Below is a small trained network, with its code and all its weights. Each question gives an input and a target symbol and asks what happens when units are switched off, that is, made to give their printed mean instead of their output.

import numpy as np


def w(rows, s, z=0):
    codes = np.array(rows[::2]) - 128.0
    scale = np.full(codes.shape[1], s)
    scale[-1] = z or s
    return codes * scale


def f(y):
    return y / 2 * (1 + np.tanh(0.7978845608 * (y + 0.044715 * y**3)))


def softmax(a):
    e = np.exp(a - a.max(-1, keepdims=True))
    return e / e.sum(-1, keepdims=True)


def log_softmax(a):
    a = a - a.max(-1, keepdims=True)
    return a - np.log(np.exp(a).sum(-1, keepdims=True))


def net(x, mask):
    ids = ['ΞΦεηθμω'.index(c) for c in x.split()]
    T = len(ids)
    res = E[ids] + P[:T]
    r = res
    for j in range(3):
        rows = slice(4 * j, 4 * j + 4)
        q, k, v = (r @ M[0][rows].T for M in (Q, K, V))
        z = softmax(np.where(np.tri(T) > 0, q @ k.T / 4**0.5, -1e9)) @ v
        o = O[0][rows]
        res = res + np.where(mask[j], z, o[:, -1]) @ o[:, :-1]
    y = f(res @ A[0][:, :-1].T + A[0][:, -1])
    res = res + np.where(mask[3:11], y, B[0][:, -1]) @ B[0][:, :-1]
    return log_softmax(res[-1] @ U[:, :-1].T + U[:, -1])


Q, K, V, O, A, B = {}, {}, {}, {}, {}, {}
E = w([
[199,199,64,104,84,100,63,151,114],'Ξ',
[130,149,192,116,91,189,127,94,195],'Φ',
[114,106,82,144,131,90,147,121,194],'ε',
[158,149,103,82,107,9,192,70,115],'η',
[125,174,105,118,195,127,2,92,140],'θ',
[50,133,24,37,102,107,100,123,112],'μ',
[158,188,123,5,182,62,143,148,177],'ω',
],0.011)
P = w([
[129,129,119,221,81,85,92,163,165],'0',
[155,50,120,113,102,162,95,152,115],'1',
[156,141,58,167,159,178,172,66,152],'2',
[74,167,165,151,70,25,121,150,147],'3',
[155,57,144,56,151,156,98,182,79],'4',
[156,122,69,107,216,116,160,52,165],'5',
[9,197,189,155,95,60,166,121,112],'6',
[145,51,160,48,153,159,128,185,62],'7',
[173,129,31,77,198,153,188,66,166],'8',
],0.012)
Q[0] = w([
[71,104,227,198,79,154,129,96,32],'h1',
[79,136,223,94,56,116,120,210,90],'h1',
[253,113,79,59,206,209,132,147,183],'h1',
[190,183,111,254,118,232,173,71,168],'h1',
[158,47,133,182,97,221,86,161,107],'h2',
[176,174,53,96,218,173,157,74,173],'h2',
[92,66,205,120,67,90,80,215,82],'h2',
[62,198,140,63,85,57,127,41,214],'h2',
[216,75,135,145,163,240,177,158,81],'h3',
[130,184,47,136,215,165,161,87,184],'h3',
[144,109,250,189,63,117,154,137,54],'h3',
[170,145,132,221,92,166,181,114,159],'h3',
],0.0099)
K[0] = w([
[217,37,84,115,182,183,71,196,186],'h1',
[173,53,145,66,221,169,186,132,190],'h1',
[41,157,218,214,45,169,163,100,115],'h1',
[187,158,142,251,73,90,65,150,225],'h1',
[188,87,95,183,90,152,138,157,191],'h2',
[46,218,202,207,30,82,111,143,186],'h2',
[248,19,124,38,163,175,150,131,87],'h2',
[56,207,162,29,212,77,143,87,85],'h2',
[184,112,129,214,1,124,158,146,147],'h3',
[113,234,206,188,100,80,116,152,106],'h3',
[201,15,41,141,179,120,115,126,151],'h3',
[204,162,125,198,143,113,89,107,165],'h3',
],0.0094)
V[0] = w([
[102,99,130,75,91,213,84,182,140],'h1',
[39,167,101,77,86,175,161,172,184],'h1',
[183,139,255,130,160,176,139,93,165],'h1',
[105,62,129,124,212,109,183,159,144],'h1',
[171,86,96,83,92,148,70,91,74],'h2',
[139,63,68,190,217,174,92,204,234],'h2',
[204,183,208,69,159,185,161,242,182],'h2',
[22,71,154,125,94,169,111,141,181],'h2',
[88,175,70,129,197,90,54,162,81],'h3',
[66,190,157,48,213,115,51,170,95],'h3',
[119,84,178,220,185,142,107,43,199],'h3',
[65,156,157,194,110,129,60,117,100],'h3',
],0.0076)
O[0] = w([
[126,121,124,102,92,151,124,220,187,53],'h1',
[93,92,105,59,140,157,137,180,160,151],'h1',
[159,132,216,175,215,72,134,149,198,3],'h1',
[119,147,98,66,145,57,40,57,154,114],'h1',
[163,108,177,105,143,142,219,152,40,117],'h2',
[94,147,173,11,89,140,98,94,168,18],'h2',
[211,181,155,92,101,182,196,171,239,58],'h2',
[151,26,145,81,113,92,74,81,160,85],'h2',
[52,175,144,83,66,166,94,97,99,182],'h3',
[95,154,184,136,2,169,140,83,119,159],'h3',
[79,75,117,207,131,89,71,142,124,30],'h3',
[39,106,179,150,103,144,160,166,144,102],'h3',
],0.0079,0.0062)
A[0] = w([
[158,19,175,83,79,152,45,221,121,111],'n1',
[69,137,194,182,135,89,12,159,102,115],'n2',
[103,160,53,116,148,85,115,40,227,112],'n3',
[79,238,181,189,81,41,113,168,210,4],'n4',
[149,134,182,248,82,125,116,196,98,124],'n5',
[151,140,115,75,143,255,174,115,83,106],'n6',
[159,110,172,42,69,140,196,215,145,159],'n7',
[218,55,189,101,216,162,144,109,112,173],'n8',
],0.0071,0.0046)
B[0] = w([
[74,207,87,157,182,150,204,203,198,164],'n1',
[210,59,128,135,101,196,221,183,112,147],'n2',
[184,181,134,173,67,94,88,180,212,231],'n3',
[142,22,64,31,230,69,120,76,165,176],'n4',
[235,213,2,78,186,194,120,50,114,134],'n5',
[178,66,127,114,206,154,150,186,150,255],'n6',
[99,156,152,155,167,84,48,85,129,221],'n7',
[198,109,219,136,33,165,36,128,123,173],'n8',
],0.0076,0.0068)
U = w([
[184,176,115,144,68,192,152,123,153,17],'Ξ',
[120,113,134,121,189,143,217,169,153,117],'Φ',
[133,86,189,186,109,108,119,193,152,245],'ε',
[122,157,121,193,198,111,133,126,104,105],'η',
[200,2,132,84,118,157,104,47,103,137],'θ',
[75,143,186,160,57,135,131,137,102,220],'μ',
[147,129,122,91,129,108,48,65,163,1],'ω',
],0.0069,0.0041)

Each question gives the input, a string of symbols that net reads in full, and the target symbol t.
The units are the heads (4 rows each of Q, K, V and O) and the neurons (one row each of A and B). Each row of codes is followed by its name. A weight is (code - 128) times the scale printed after its matrix; where a second scale follows, it is the last column's (O, A, B and U).
mask holds one flag per unit, heads first, then neurons. A switched-off unit (its flag False) gives its mean, the last column of its rows in O or B, instead of its output. The means were averaged over made-up inputs and are rounded, as every weight is.
A unit's drop is (log p(t) with every unit on - log p(t) with that unit switched off) / (log p(t) with every unit on - log p(t) with every unit switched off).
The circuit of an input: a set's keep is (log p(t) with only the set's units on - log p(t) with every unit switched off) / (log p(t) with every unit on - log p(t) with every unit switched off). Starting from all 11 units, units are removed one at a time, each time the one whose removal leaves the highest keep (on an exact tie, the one counted first), for as long as the keep stays at least 0.8.
units of the circuit, in order: the units of the circuit, biggest drop first
most important unit: the unit with the biggest drop
top k neurons: the k neurons with the biggest drops, biggest first
heads that matter: for each layer, one digit per head in row order, 1 if its drop is at least 0.15 and else 0, layers parted by /
input μ ω Ξ ω ω μ η θ Ξ, target η: heads that matter -> 010
input ε ω η ω ω ω, target Ξ: units of the circuit, in order -> h2, h3
input μ μ μ, target θ: units of the circuit, in order -> h2
input Ξ Ξ η, target Φ: top 2 neurons -> n6, n8
input η ω η Φ ω, target ε: heads that matter -> 101
input θ η η η η ε Φ ω, target ε: heads that matter -> 100
input θ η μ θ η μ, target μ: heads that matter -> 001
input ε η ε θ, target θ: heads that matter -> 001
input η ω ω θ, target ω: units of the circuit, in order -> h2, n4, h1
input μ η η, target θ: heads that matter -> 110
input Ξ η ω, target Φ: units of the circuit, in order -> n6, h1, h2
input θ η Φ, target μ: heads that matter -> 011
input η μ μ μ η μ Ξ μ θ, target Φ: heads that matter -> 101
input ε η ω η ω ω θ, target ω: units of the circuit, in order -> n4, h1, h3
input μ Ξ η η ω η μ θ ω, target θ: heads that matter -> 110
input μ Ξ ε μ ω, target Φ: top 2 neurons -> n1, n6
input ω μ θ Ξ η Φ, target Φ: most important unit -> n6
input ε η η Ξ, target η: heads that matter -> 011
input η η η η η ω μ, target ω: units of the circuit, in order -> n4, h1, h2
input ω η ε, target Ξ: heads that matter -> 010
input μ μ Ξ μ η η μ Ξ, target Φ: units of the circuit, in order -> h1, n6, n1
input μ η ε, target θ: top neuron -> n1
input μ η ε η η η μ ε, target Φ: units of the circuit, in order -> h1, n1, n6
input μ η ω ω η η, target Ξ: heads that matter -> 010
input μ η η η, target η: heads that matter -> 011
input Ξ η ε η Φ, target ε: units of the circuit, in order -> h1, n8, h3
